What each symbol does to the items:
at | bu di se ra ga
z892 | z107 z481 z984 z282 z661
z764 | z246 z189 z442 z936 z335
z850 | z428 z363 z911 z955 z463
z313 | z65 z646 z87 z283 z105
z428 | z138 z463 z403 z363 z479
z911 | z403 z138 z290 z428 z857
z190 | z283 z769 z313 z237 z402
z371 | z657 z165 z339 z532 z557
z984 | z352 z587 z936 z107 z564
z945 | z37 z533 z946 z339 z568
z334 | z676 z867 z50 z98 z97
z643 | z339 z657 z945 z371 z973
z897 | z308 z507 z661 z993 z476
z646 | z105 z850 z944 z402 z428
z44 | z834 z707 z951 z245 z237
z97 | z46 z783 z245 z721 z582
z245 | z707 z697 z834 z46 z179
z200 | z689 z573 z385 z717 z285
z290 | z735 z241 z507 z403 z200
z136 | z993 z290 z897 z14 z735
z266 | z176 z535 z929 z50 z44
z721 | z783 z591 z46 z946 z487
z616 | z951 z834 z363 z44 z190
z237 | z769 z8 z283 z179 z929
z476 | z613 z385 z532 z163 z892
z955 | z363 z951 z428 z616 z765
z189 | z335 z997 z990 z103 z945
z65 | z944 z105 z571 z646 z911
z165 | z557 z984 z973 z397 z352
z993 | z507 z735 z308 z290 z163
z587 | z564 z484 z103 z661 z371
z951 | z765 z190 z463 z834 z283
z591 | z487 z824 z582 z252 z334
z20 | z266 z50 z8 z317 z535
z582 | z20 z317 z179 z487 z50
z533 | z568 z764 z252 z973 z246
z442 | z98 z990 z334 z246 z631
z16 | z946 z37 z721 z945 z252
z765 | z313 z283 z479 z190 z646
z8 | z929 z176 z402 z266 z616
z339 | z533 z973 z37 z657 z764
z363 | z463 z765 z138 z951 z313
z936 | z189 z103 z246 z352 z997
z87 | z571 z944 z573 z65 z14
z282 | z481 z897 z107 z285 z308
z98 | z867 z631 z676 z990 z721
z557 | z936 z352 z764 z984 z103
z717 | z573 z571 z689 z87 z136
z239 | z245 z46 z44 z97 z697
z707 | z237 z179 z190 z697 z8
z385 | z892 z282 z397 z689 z481
z103 | z997 z643 z335 z564 z339
z929 | z955 z616 z850 z176 z951
z676 | z239 z97 z535 z867 z46
z252 | z824 z442 z487 z568 z98
z946 | z591 z252 z783 z37 z824
z352 | z103 z564 z189 z587 z643
z532 | z165 z397 z657 z613 z984
z834 | z190 z237 z765 z707 z769
z697 | z179 z20 z237 z582 z266
z37 | z252 z568 z591 z533 z442
z463 | z479 z313 z857 z765 z65
z571 | z136 z14 z285 z944 z290
z564 | z643 z371 z997 z484 z657
z105 | z911 z428 z14 z850 z138
z689 | z282 z285 z892 z573 z897
z107 | z587 z661 z352 z481 z484
z479 | z87 z65 z717 z313 z944
z246 | z990 z335 z98 z189 z16
z507 | z476 z163 z88 z735 z385
z402 | z850 z955 z105 z929 z363
z138 | z857 z479 z241 z463 z87
z403 | z241 z857 z735 z138 z717
z179 | z8 z266 z769 z20 z176
z997 | z945 z339 z16 z643 z533
z783 | z582 z487 z697 z591 z317
z735 | z163 z200 z476 z241 z689
z317 | z50 z676 z266 z334 z239
z535 | z44 z245 z616 z239 z707
z484 | z371 z532 z643 z88 z165
z176 | z616 z44 z955 z535 z834
z241 | z200 z717 z163 z857 z573
z14 | z290 z403 z993 z911 z241
z285 | z897 z993 z481 z136 z507
z397 | z984 z107 z557 z892 z587
z990 | z631 z16 z867 z335 z946
z163 | z385 z689 z613 z200 z282
z824 | z334 z98 z317 z442 z867
z88 | z532 z613 z371 z476 z397
z50 | z535 z239 z176 z676 z245
z283 | z646 z402 z65 z769 z850
z481 | z661 z308 z587 z897 z88
z308 | z88 z476 z484 z507 z613
z867 | z97 z721 z239 z631 z783
z568 | z442 z246 z824 z764 z990
z857 | z717 z87 z200 z479 z571
z661 | z484 z88 z564 z308 z532
z487 | z317 z334 z20 z824 z676
z631 | z721 z946 z97 z16 z591
z769 | z402 z929 z646 z8 z955
z335 | z16 z945 z631 z997 z37
z46 | z697 z582 z707 z783 z20
z613 | z397 z892 z165 z385 z107
z973 | z764 z936 z568 z557 z189
z657 | z973 z557 z533 z165 z936
z573 | z285 z136 z282 z571 z993
z944 | z14 z911 z136 z105 z403

In the rows, 151 means zero.

The rows follow the links: the fewer symbols apart two items are, the more alike their rows tend to be.

Each row is also shifted at random along 3 hidden directions that mean nothing.

Some items, each with a row of numbers:
z936: [ 148  109  151  211  148  163  147  184   90  164  174  175  119  169  140  155  153   85  165  140  153  103  127  160  208  145  171  130  130  210  189  112  142  110  103  101  134   99  141  130  157  155]
z136: [  91   96  146  204  213  167  132  162  181  215  126  163  150  135  162  115  165  227  114  206  134  122  139  214  181  159  170  188  162  149  138  198  105  165  142  113  192  213  132  158  111  113]
z397: [ 218  157   86   95  179  196  156  132   91   87   66  174  101  182  129  189  150  234   57  159  139  146  198  134  179  170  116  128  124  152  120  273  171   91  242  125  129  222  163  107  157  179]
z769: [ 197  107  141  168  180  116  147  114  139  132  196  114  217   98  153  149  180  141  133  120  130  155  138  147   74  123  175  194  150  151  164  187  178  165  140  181  150  128  204  129  136   87]
z676: [ 119  188  135  147   96  152  168  191  157  163  174  115  142  123  208  150  173  144  195  106  201  143  112  111  143   98  159  123  179  145  202  115  146  181  176  175  120  151  124  143  135  196]
z990: [ 123  132  176  143  117  161  190  179  179  150  137  202  132  129  152  208  109  195  173   92  149  244  145  160  168  187  137  134  135  120  128  146  146  118  110  128  130  119  135  174  146  160]
z929: [  59  163  121   98  182   88  159  131  161  122  163  132  175   80  137  146  192  253  101  105   99  134  112  103   85  187  116  196  144  113  157  190  161  150  194  156  100  179  197  153  151  112]
z285: [ 195  200  172  138  182  145   83  113  193  160  153  133  150  150  159  135  186  205  166  199  174   75  135  166  199  145  141  193  181  206  167  116  146  164  152  136  170  188  137  193  144  131]
z857: [  91  146  191  163  167  152  145  160  198  208  139  166  168  175  120   93  136  137  152  225  101  194  164  216  128  191  181  153  150  110  103  132  119  184  130  164  188  198  125  171  175  144]
z533: [ 190  136  172  184  127  150  166  180  139  157  166  190  136  181  112  196  110   73  193  115  163  149  169  144  196  139  141  133  132  174  167   88  167  130   86  118  168   71  144  166  173  165]
z402: [ 195  131  128  184  162   95  142  116  157  140  199   85  193  139  155  134  184  120  147  156  148  136  115  137   74  140  159  169  157  191  173  161  171  180  161  166  152  118  201  144  132   85]
z335: [ 104  143  139  149  131  142  181  199  158  155  124  214  102  172  105  228   95  174  153  105  156  171  166  109  199  184   95  125  129  140  157  148  153  117  130   95  158  115  152  178  151  173]
z587: [  90  128  133  146  174  194  178  137   87  124  115  201  109  167  168  124  162  196   82  176  123  161  134  174  201  205  168  139  114  159  110  213  131   72  191  130  110  180  156  109  160  172]
z189: [ 117  170  140  147  126  139  154  192  143  151  155  195  103  168  103  190  141  132  173  113  148  119  140  104  213  159  104  127  135  182  191   87  155  110  127   95  137  117  153  174  170  183]
z138: [ 152  129  113  159  171  133  163  184  171  170  113  130  160  210   88  136  120  119  122  201  127  176  196  162   89  169  128  122  155  120  126  209  135  203  198  128  209  191  159  152  151  146]
z824: [ 158  117  186  162  100  170  176  159  178  162  183  157  152  100  209  169  153  190  199  107  174  241  112  181  140  152  195  138  151  147  149  112  132  148  115  155  102  129  123  152  143  163]
z613: [ 163  186  174  136  155  184  158   89  136  119  118  195  119  204  179  134  120  144  124  198  159  154  186  154  213  183  143  147  144  156  102  180  153  118  160  185  180  143  177  152  146  178]
z657: [ 211  110  138  195  155  176  139  173   70  144  163  153  130  156  143  153  166  109  141  147  140  106  131  179  192  125  195  126  123  221  188  136  161  109  139  103  111  131  138  108  177  141]
z951: [ 162  172  157  139  156   87  133  111  172  129  219   96  210  106  157  125  201  152  160  152  132  145  101  141   71  160  159  194  144  173  167  113  172  173  156  186  116  130  191  167  162   94]
z643: [ 156  148  113  171  165  164  137  185   86  136  153  154  103  158  111  165  177  155  135  133  137   96  122  137  193  148  145  128  131  218  187  139  151  101  167   90   87  165  143  122  175  158]
z283: [ 125  172  151  162  144   85  147  122  176  142  211   87  187  146  147  114  199  137  159  165  133  142   91  121  101  177  139  164  162  184  169  114  156  185  164  167  134  128  198  180  145  108]
z363: [  27  162  110  170  160   71  180  155  190  157  174  106  154  182  151  118  187  168  119  175  127  149   93  105  114  201  113  160  160  166  158  166  126  173  196  132  153  146  212  171  106  125]
z16: [ 132   85  127  163  134  173  208  192  162  158  111  213  120  138  136  230   95  194  142   92  150  223  178  143  170  178  116  125  130  118  130  205  140  121  124  109  162  108  143  154  114  152]
z442: [ 162  146  197  126   95  171  175  148  188  147  160  192  146  129  161  203  118  173  196  110  149  251  145  167  162  175  162  139  139  129  130   96  151  135  104  160  124  111  126  184  170  165]
z103: [ 177  190  199  154  123  160  109  152  112  151  211  157  132  159  131  134  185   83  214  154  135  109  104  170  211  154  191  136  128  218  183    0  169  114   96  140   86  115  123  161  229  176]
z200: [ 146  139  120  157  213  153  112  152  188  176  110  139  136  133  138  157  180  275   99  186  149   91  148  166  181  146  127  176  168  180  172  205  127  160  192   84  171  235  130  168  115  124]
z50: [ 103  144  117  164  135  159  187  203  136  163  128  134  158  138  178  169  133  106  146  107  197  120  184  100  133   80  132  136  178   93  186  203  157  183  172  176  187  147  147  111  113  187]
z44: [ 139  170  192  107  167  150  142  136  140  140  182  153  213   97  147  155  138  103  174  101  129  157  185  152   99  125  175  196  148   69  146  142  197  163  112  232  160  136  157  147  187  146]
z735: [ 155  157  197  176  193  154   93  122  194  193  163  145  168  150  168  122  185  189  164  212  160   94  122  195  195  154  177  195  169  190  154  111  124  166  121  144  179  180  126  185  134  118]
z765: [  98  174  107  155  149   72  160  142  174  142  180   95  164  164  136  130  188  179  116  164  133  138   95   95   97  182  119  154  162  178  171  157  154  180  205  141  128  151  209  167  126  111]
z428: [ 167  114  132  229  162  120  178  167  165  178  163  113  179  225  136  119  126   49  148  216  150  170  169  156   93  155  151  116  167  155  138  190  138  212  153  158  226  121  195  141  115  127]
z993: [ 215  140  123  161  201  160   98  135  167  159  116  131  146  145  140  175  180  239  117  180  176   74  166  160  185  120  125  177  177  193  178  210  145  161  183   97  186  208  133  164  114  118]
z385: [ 163  213  166  131  158  153  127   90  170  140  146  169  128  203  179  138  152  169  145  202  184  105  153  135  237  175  115  168  179  182  141  139  146  142  145  168  192  144  169  188  128  174]
z973: [ 154  128  134  187  159  160  140  197  105  155  155  162  109  167  110  178  146  110  155  126  151  103  136  125  202  140  139  137  126  212  201  121  148  110  138   86  133  115  141  136  162  155]
z764: [ 150  151  143  155  136  137  153  194  135  144  138  186  111  166   94  208  120  131  165  104  157  131  155  108  199  156  104  124  136  163  184  114  168  118  140   95  153  107  147  168  166  170]
z591: [ 192   76  125  196  118  184  188  186  159  157  141  136  146   99  211  200  145  202  158  101  198  219  127  162  123  124  180  122  154  152  160  201  137  152  159  121  122  138  137  119  111  149]
z850: [ 170  130  151  230  141   97  156  132  164  167  209   90  200  197  155  108  160   58  169  196  155  162  130  149   90  151  167  157  168  180  157  130  140  201  139  168  193   95  212  155  123  100]
z282: [ 222  190  135  152  175  154  114  113  153  125  119  153  129  200  161  171  150  174  130  191  200   84  178  125  217  143  103  164  182  196  159  185  155  150  179  138  209  154  168  166  113  151]
z8: [ 123  152  206  124  163  130  145  127  138  148  194  158  208   94  170  143  152  114  171  121  118  164  167  172   90  144  183  209  142   85  129  122  180  165   98  234  151  117  171  149  179  115]
z97: [  47  129  154  219  105  162  201  188  157  208  193  146  148  133  251  116  159  130  183  126  206  175   99  151  171  121  190  133  185  140  184  128  109  172  128  175  149  116  128  127   94  182]
z717: [ 194  123  170  156  191  173  108  150  180  185  129  139  176  143  111  131  162  179  146  199  120  152  171  224  123  150  187  174  146  148  130  165  139  184  150  134  178  226  121  168  169  117]

In each set, the symbols that take the first to the second take the third to the fourth, perhaps in another order. Give the fourth.
Answer with the item's name.
[  94  231  150  109  167  133  139  111  180  145  111  181  105  203  168  147  158  222  121  193  170   91  148  106  243  193   84  171  172  162  141  163  130  118  188  143  180  175  170  190  111  179]
to [ 146  149  159  137  195  151  101  147  194  183  133  140  152  128  131  125  187  238  138  197  134  120  139  204  163  158  161  186  156  164  148  144  136  170  166  117  159  239  119  176  160  123]
as [ 188   95  156  201  171  199  146  152   67  150  159  172  129  155  163  129  166  118  135  165  136  144  133  207  183  147  214  132  116  204  155  155  145   99  131  130  108  134  143   98  173  154]
to z613

[ 257   74  119  152  124  182  192  180  151  131  104  170  139  117  137  251  111  206  144   75  174  235  191  156  123  126  144  129  139  141  145  232  162  136  162  104  140  138  145  125  129  145]
to [ 154  126  154  173   97  171  175  170  161  173  176  121  160  107  222  161  166  180  195  115  194  208  102  169  146  127  200  126  166  157  174  128  135  169  145  156  101  138  116  146  125  170]
as [ 196  229  212  131  160  146   82   83  198  153  179  142  154  176  169  123  183  162  198  210  180   87  131  167  218  155  149  185  179  205  169   60  153  159  125  164  172  156  140  217  159  151]
to z481

[ 175  160  165  177  142  124  157  154  196  169  165  122  191  212  115  113  125   44  177  231  134  181  174  167   92  172  160  124  164  141  132  128  145  211  152  167  211  141  167  165  158  148]
to [ 215  109  171  216  211  181  103  120  170  198  153  142  165  153  180  126  158  156  143  202  192   94  156  204  193  122  174  193  174  204  164  169  122  172  113  134  217  156  140  150  103  103]
as [ 165  105  127  173  188  111  161  124  139  136  183  116  198  108  159  150  177  156  124  128  132  141  127  150   74  135  159  191  146  156  162  201  169  168  155  159  147  126  205  132  124   75]
to z944

[ 211  131  176  196  197  174  103  117  171  191  152  139  159  156  170  125  167  160  165  197  184   99  146  197  201  130  174  191  177  203  164  143  130  171  106  137  198  159  135  173  113  107]
to [ 244  183  194  110  140  204  129   98   96   93  164  167  150  176  159  132  167  122  157  180  135  173  162  203  184  171  198  143  127  175  105  119  166  104  147  184   94  165  141  128  214  171]
as [  55  143  205  134  162  142  171  134  148  167  189  174  200   98  181  116  145  105  164  124  123  174  157  166  122  151  185  213  138   67  125  137  159  157   87  234  167  112  168  144  159  130]
to z428

[ 214  163  135  161  177  172  154  104  134  131  101  178  124  221  178  164  122  147  110  195  194  119  204  142  218  155  115  145  167  169  129  218  149  138  170  155  214  137  181  138  110  158]
to [ 187  214  176  122  151  171  138   92  155  117  133  183  129  212  171  140  142  139  145  202  181  135  184  142  217  175  130  159  160  162  117  145  153  123  151  185  178  144  164  173  151  180]
as [ 284  193  181  117  145  194  134   90  120   87  135  176  145  209  160  160  129  118  143  197  166  153  203  170  181  154  161  146  141  173  112  168  183  125  162  193  158  143  162  141  178  175]
to z661

[ 121  138  184  223  189  168  140  122  168  193  153  175  139  199  210  109  142  143  152  219  196  108  151  171  243  157  149  181  178  187  150  162  107  146  105  148  229  120  167  163   74  141]
to [ 214  199  147   99  157  193  144  110  114   84  107  183  127  195  150  163  139  179  113  178  148  159  196  150  192  188  125  134  144  155  109  200  174  106  197  161  140  172  161  134  172  182]
as [ 132  161  127  159  120  160  181  200  144  172  158  120  150  137  195  151  148  100  174  109  210  125  166  105  136   81  156  128  184  117  197  160  155  189  170  181  163  148  142  125  123  189]
to z44

[ 230  162  180  167  189  157   84  112  180  164  157  128  170  148  157  141  181  177  166  200  176   89  142  185  180  134  152  189  185  206  168  120  147  168  144  136  176  184  131  185  144  120]
to [ 233  186  162  151  170  170  128  100  150  129  124  151  133  209  174  149  135  148  148  203  199  110  183  146  216  142  120  162  174  187  147  168  154  153  144  159  212  138  165  166  125  152]
as [ 123  131  175  159  166  152  145  164  186  188  134  150  174  184  110  112  123  129  156  220  104  191  180  205  114  187  164  140  154  115  104  159  135  192  154  160  199  196  135  166  171  142]
to z290

[ 125  121  174  191   95  176  190  173  165  177  180  139  156  111  243  144  170  162  193  118  190  213   97  174  149  128  203  134  162  150  164  120  118  154  123  163  115  124  128  143  119  164]
to [  66  127  126  164  165  164  197  197  125  170  123  160  166  129  176  157  113   97  137  101  174  135  204  115  137   97  141  162  162   68  159  219  153  173  143  194  217  131  166  108  115  167]
as [ 213  139  181  146  194  166   95  145  185  181  149  131  179  138  118  129  171  165  166  207  124  145  166  231  141  141  186  181  155  159  138  130  143  175  132  151  171  216  110  166  176  117]
to z385

[ 136  158  151  164  152   79  149  120  168  144  222   91  200  136  158  117  197  132  159  157  127  153   86  139   92  169  156  177  160  182  163  113  157  179  156  171  137  119  200  170  138   93]
to [ 131  195  122  138  135   95  158  153  189  148  161  106  167  214  101  123  156  117  151  201  126  165  143  113   91  174  110  121  161  155  154  137  151  201  194  151  183  170  175  178  157  158]
as [ 138  133  211  168  170  168  127  146  193  199  153  153  187  169  124   97  132  108  183  231  102  189  173  242  133  170  208  158  151  126  106  118  129  191  104  181  192  179  122  179  188  141]
to z200

[ 123  167  105  141  166   75  150  131  164  134  177   92  175  134  130  148  203  197  120  139  126  134   99  102   82  163  119  172  153  171  176  177  162  169  204  134  118  161  206  159  137   99]
to [  90  151  117  194  152   87  180  154  185  172  164  109  161  205  136  108  153  109  136  197  142  158  136  123  113  184  126  130  157  161  157  171  133  196  189  140  187  133  201  167  108  134]
as [ 218  150  145  126  159  149  129  159  183  152  117  122  174  190   77  148  129  130  148  204  110  175  206  182   78  158  142  139  154  128  116  179  170  208  191  148  191  215  133  157  188  151]
to z717

[ 126  184  145  133  129  152  172  188  144  164  155  137  160  133  187  153  139   95  177  113  195  122  174  109  131   81  141  144  174  102  190  144  165  189  162  201  172  142  134  128  151  193]
to [  41  188  123  137  109  144  183  193  158  175  143  134  137  137  199  147  158  151  162  106  196  134  146   90  158  107  129  134  179  105  194  150  138  176  186  177  152  156  132  140  125  207]
as [ 150  120  109  146  170  189  147  157   79  114  110  175  107  151  149  151  176  203   79  150  120  144  144  168  190  175  163  133  116  182  136  215  150   85  197  103   87  193  148   96  168  159]
to z587

[ 194  156  171  105  177  121  136  108  143  120  188  122  215   76  139  157  174  148  161  109  118  152  162  149   72  122  166  200  146  123  152  152  203  168  141  205  125  141  182  147  182  103]
to [ 263  153  117  160  156   92  125  119  151  110  191   67  212  130  132  157  196  134  150  141  142  129  128  129   53  124  152  164  163  204  179  157  193  189  186  159  133  141  196  147  161   83]
as [ 142  150  143  184  145  115  171  156  183  174  165  124  176  224  122  107  131   66  163  215  133  178  173  159  101  172  148  130  169  148  129  150  136  206  156  163  214  140  174  159  145  142]
to z857

[  11  159  160   99  166  130  180  157  148  156  150  179  170   94  149  139  142  173  129  109  117  151  158  123  121  164  140  198  141   56  131  184  162  143  142  204  152  160  169  147  150  147]
to [ 176  157  140  123  171  101  134  120  155  112  196   91  197   91  136  153  201  182  142  126  125  140  115  129   72  150  149  179  147  164  168  152  185  165  183  161  109  154  194  156  158   91]
as [ 191  146  158  148  152  183  117  153   80  129  170  156  133  147  142  133  190  136  150  151  135  114  129  180  189  157  195  142  123  216  165  101  160   95  151  125   70  156  134  126  204  162]
to z997

[ 212  111  131  196  113  176  178  184  142  165  168   99  161  113  223  169  162  142  186  111  214  184  133  154  129   80  193  124  178  168  180  153  145  181  147  149  131  134  120  112  117  158]
to [  93  174  161  174  115  164  180  182  144  180  173  137  162  133  213  127  137   61  194  123  198  131  153  123  145   90  166  133  180   99  187  120  144  191  129  204  175  112  135  131  138  199]
as [ 126  135  128  170  146  139  151  202  111  154  146  181  103  163  104  185  148  135  159  122  157   99  138  114  202  154  130  118  136  200  199  123  146  109  141   78  131  117  137  156  162  176]
to z246

[  80  160  122  181  114  153  187  205  143  174  161  120  133  129  213  148  164  137  162  111  206  142  131  111  152   99  148  122  182  131  194  159  130  177  176  163  152  148  129  126  109  196]
to [ 198  198   92  106  109  148  156  199  156  131  135   87  139  112  163  193  193  197  155   89  207  127  148   87  118   75  122  107  181  153  220  166  171  188  230  134  108  190  117  135  153  190]
as [ 230  123  164  129  110  168  167  152  172  129  144  170  151  105  161  219  131  195  179   90  161  246  155  170  127  146  165  128  139  147  142  142  166  143  138  145  112  137  121  157  162  151]
to z252

